Below are the code and all the weights of a small trained network. Each question names an input and a target symbol and asks about switching units off, where a switched-off unit gives its printed mean instead of its output.

import numpy as np


def w(rows, s, z=0):
    codes = np.array(rows[::2]) - 128.0
    scale = np.full(codes.shape[1], s)
    scale[-1] = z or s
    return codes * scale


def norm(h):
    return h / np.sqrt((h * h).mean(-1, keepdims=True) + 1e-5)


def f(y):
    return y / 2 * (1 + np.tanh(0.7978845608 * (y + 0.044715 * y**3)))


def softmax(a):
    e = np.exp(a - a.max(-1, keepdims=True))
    return e / e.sum(-1, keepdims=True)


def log_softmax(a):
    a = a - a.max(-1, keepdims=True)
    return a - np.log(np.exp(a).sum(-1, keepdims=True))


def net(x, mask):
    ids = ['αβγδεηθλμπτφψω'.index(c) for c in x.split()]
    T = len(ids)
    res = E[ids] + P[:T]
    u = 0
    for l in range(3):
        r = norm(res)
        for j in range(2):
            rows = slice(2 * j, 2 * j + 2)
            q, k, v = (r @ M[l][rows].T for M in (Q, K, V))
            z = softmax(np.where(np.tri(T) > 0, q @ k.T / 2**0.5, -1e9)) @ v
            o = O[l][rows]
            res = res + np.where(mask[u + j], z, o[:, -1]) @ o[:, :-1]
        u += 2
        y = f(norm(res) @ A[l][:, :-1].T + A[l][:, -1])
        res = res + np.where(mask[u : u + 8], y, B[l][:, -1]) @ B[l][:, :-1]
        u += 8
    return log_softmax(norm(res)[-1] @ U[:, :-1].T + U[:, -1])


Q, K, V, O, A, B = {}, {}, {}, {}, {}, {}
E = w([
[213,118,112],'α',
[181,120,145],'β',
[162,103,151],'γ',
[202,123,169],'δ',
[108,49,155],'ε',
[126,118,52],'η',
[131,67,250],'θ',
[173,114,144],'λ',
[153,220,232],'μ',
[186,105,144],'π',
[166,124,124],'τ',
[143,179,142],'φ',
[211,120,106],'ψ',
[150,97,131],'ω',
],0.017)
P = w([
[120,77,113],'0',
[100,166,185],'1',
[97,43,113],'2',
[97,163,169],'3',
[181,160,85],'4',
[20,103,246],'5',
],0.012)
Q[0] = w([
[62,132,214],'0.h0',
[62,68,48],'0.h0',
[208,38,94],'0.h1',
[6,125,213],'0.h1',
],0.013)
K[0] = w([
[102,39,153],'0.h0',
[38,137,87],'0.h0',
[184,159,26],'0.h1',
[8,150,134],'0.h1',
],0.015)
V[0] = w([
[2,171,135],'0.h0',
[135,127,140],'0.h0',
[117,52,199],'0.h1',
[102,132,114],'0.h1',
],0.0087)
O[0] = w([
[158,255,50,2],'0.h0',
[123,117,120,142],'0.h0',
[223,135,174,189],'0.h1',
[134,151,142,99],'0.h1',
],0.0064,0.0065)
A[0] = w([
[117,180,247,198],'0.n0',
[115,97,161,97],'0.n1',
[47,205,101,31],'0.n2',
[71,39,37,123],'0.n3',
[87,123,208,98],'0.n4',
[127,150,56,126],'0.n5',
[43,216,208,3],'0.n6',
[88,102,108,46],'0.n7',
],0.013,0.0025)
B[0] = w([
[114,234,112,254],'0.n0',
[93,140,174,165],'0.n1',
[33,124,185,131],'0.n2',
[222,247,57,155],'0.n3',
[47,132,148,198],'0.n4',
[63,87,74,133],'0.n5',
[167,7,94,160],'0.n6',
[150,133,156,119],'0.n7',
],0.015,0.0095)
Q[1] = w([
[232,5,55],'1.h0',
[141,177,48],'1.h0',
[69,28,125],'1.h1',
[227,215,203],'1.h1',
],0.012)
K[1] = w([
[186,3,125],'1.h0',
[142,176,71],'1.h0',
[100,76,184],'1.h1',
[88,119,22],'1.h1',
],0.018)
V[1] = w([
[100,48,122],'1.h0',
[255,39,95],'1.h0',
[239,73,120],'1.h1',
[100,189,164],'1.h1',
],0.0087)
O[1] = w([
[162,202,178,44],'1.h0',
[250,49,239,1],'1.h0',
[138,3,60,127],'1.h1',
[187,166,186,177],'1.h1',
],0.0058,0.0048)
A[1] = w([
[131,167,166,131],'1.n0',
[145,175,152,147],'1.n1',
[95,178,109,97],'1.n2',
[211,191,56,1],'1.n3',
[140,252,28,63],'1.n4',
[207,98,149,167],'1.n5',
[27,177,193,174],'1.n6',
[113,20,108,186],'1.n7',
],0.011,0.0037)
B[1] = w([
[108,83,97,155],'1.n0',
[125,81,124,155],'1.n1',
[160,96,144,165],'1.n2',
[173,224,164,140],'1.n3',
[215,204,208,193],'1.n4',
[223,63,117,167],'1.n5',
[112,112,43,254],'1.n6',
[118,251,98,144],'1.n7',
],0.018,0.0095)
Q[2] = w([
[251,190,41],'2.h0',
[165,21,172],'2.h0',
[124,102,58],'2.h1',
[197,116,56],'2.h1',
],0.017)
K[2] = w([
[249,182,119],'2.h0',
[113,79,17],'2.h0',
[131,130,197],'2.h1',
[72,132,192],'2.h1',
],0.019)
V[2] = w([
[103,204,130],'2.h0',
[68,180,252],'2.h0',
[105,184,202],'2.h1',
[179,132,3],'2.h1',
],0.022)
O[2] = w([
[131,209,109,183],'2.h0',
[169,213,253,53],'2.h0',
[57,194,133,161],'2.h1',
[248,57,21,253],'2.h1',
],0.017,0.0045)
A[2] = w([
[103,149,113,151],'2.n0',
[189,147,254,162],'2.n1',
[95,42,165,10],'2.n2',
[92,101,230,5],'2.n3',
[108,159,100,94],'2.n4',
[78,99,110,174],'2.n5',
[208,68,176,91],'2.n6',
[137,170,44,210],'2.n7',
],0.02,0.0026)
B[2] = w([
[97,121,138,157],'2.n0',
[139,1,147,181],'2.n1',
[133,194,186,157],'2.n2',
[142,75,46,148],'2.n3',
[92,129,129,163],'2.n4',
[83,98,153,170],'2.n5',
[124,201,180,189],'2.n6',
[79,116,63,244],'2.n7',
],0.027,0.011)
U = w([
[101,241,116,163],'α',
[130,146,79,31],'β',
[102,29,201,104],'γ',
[8,103,178,113],'δ',
[173,100,64,130],'ε',
[130,135,132,195],'η',
[141,120,98,66],'θ',
[198,227,46,155],'λ',
[145,107,66,125],'μ',
[121,142,138,110],'π',
[109,145,143,142],'τ',
[105,248,152,110],'φ',
[158,165,156,253],'ψ',
[121,168,50,87],'ω',
],0.017,0.0047)

Each question gives the input, a string of symbols that net reads in full, and the target symbol t.
The units are the heads (2 rows each of Q, K, V and O) and the neurons (one row each of A and B). Each row of codes is followed by its name. A weight is (code - 128) times the scale printed after its matrix; where a second scale follows, it is the last column's (O, A, B and U).
mask holds one flag per unit, layer by layer, with each layer's heads first. A switched-off unit (its flag False) gives its mean, the last column of its rows in O or B, instead of its output. The means were averaged over made-up inputs and are rounded, as every weight is.
A unit's drop is (log p(t) with every unit on - log p(t) with that unit switched off) / (log p(t) with every unit on - log p(t) with every unit switched off).
The circuit of an input: a set's keep is (log p(t) with only the set's units on - log p(t) with every unit switched off) / (log p(t) with every unit on - log p(t) with every unit switched off). Starting from the 12 units with the biggest drops (on a tie, the unit counted first), units are removed one at a time, each time the one whose removal leaves the highest keep (on an exact tie, the one counted first), for as long as the keep stays at least 0.8.
units of the circuit, in order: the units of the circuit, biggest drop first
top k neurons: the k neurons with the biggest drops, biggest first
k most important neurons of layer l: the k neurons of layer l with the biggest drops, biggest first
heads that matter: for each layer, one digit per head in row order, 1 if its drop is at least 0.15 and else 0, layers parted by /
input δ θ η μ, target δ: top 2 neurons -> 1.n6, 0.n3
input δ φ φ β, target δ: heads that matter -> 10 / 00 / 01
input δ ψ ε α, target δ: units of the circuit, in order -> 1.n6, 0.n0, 2.h1
input δ φ β, target ψ: units of the circuit, in order -> 1.h0, 2.n6, 0.n0
input λ α δ λ φ, target ψ: top 3 neurons -> 1.n4, 0.n4, 2.n1
input φ δ ε δ, target φ: top 2 neurons -> 0.n3, 1.n4
input δ η γ λ, target δ: heads that matter -> 10 / 10 / 00
input δ δ δ δ μ, target φ: top 2 neurons -> 0.n0, 0.n6
input μ δ ω λ, target α: units of the circuit, in order -> 2.h0
input δ μ γ τ, target δ: units of the circuit, in order -> 1.n6, 0.h0, 2.h1, 0.n0
input λ ω δ δ δ α, target δ: units of the circuit, in order -> 1.n6, 2.h1, 0.n0
input δ δ φ ω, target δ: 3 most important neurons of layer 1 -> 1.n6, 1.n7, 1.n2
input η δ η θ ω, target λ: top 2 neurons -> 1.n6, 1.n3
input δ η ε δ ε, target λ: heads that matter -> 01 / 00 / 00
input μ η μ δ δ τ, target α: top 2 neurons -> 1.n4, 1.n6
input μ μ δ α, target α: heads that matter -> 00 / 11 / 11
input δ δ δ η, target δ: units of the circuit, in order -> 0.n0, 1.n6, 2.h1
input δ δ η, target λ: units of the circuit, in order -> 0.n3
input δ η ε, target λ: units of the circuit, in order -> 0.n3, 0.h0
input μ δ ω β, target α: units of the circuit, in order -> 2.h0
input μ μ η γ, target α: top 2 neurons -> 0.n0, 1.n4
input δ δ δ η γ, target λ: top 3 neurons -> 1.n6, 0.n2, 1.n5
input μ η δ, target λ: top 4 neurons -> 0.n2, 1.n6, 0.n4, 1.n5
input δ γ δ ε, target δ: top 4 neurons -> 1.n6, 0.n0, 0.n3, 1.n4
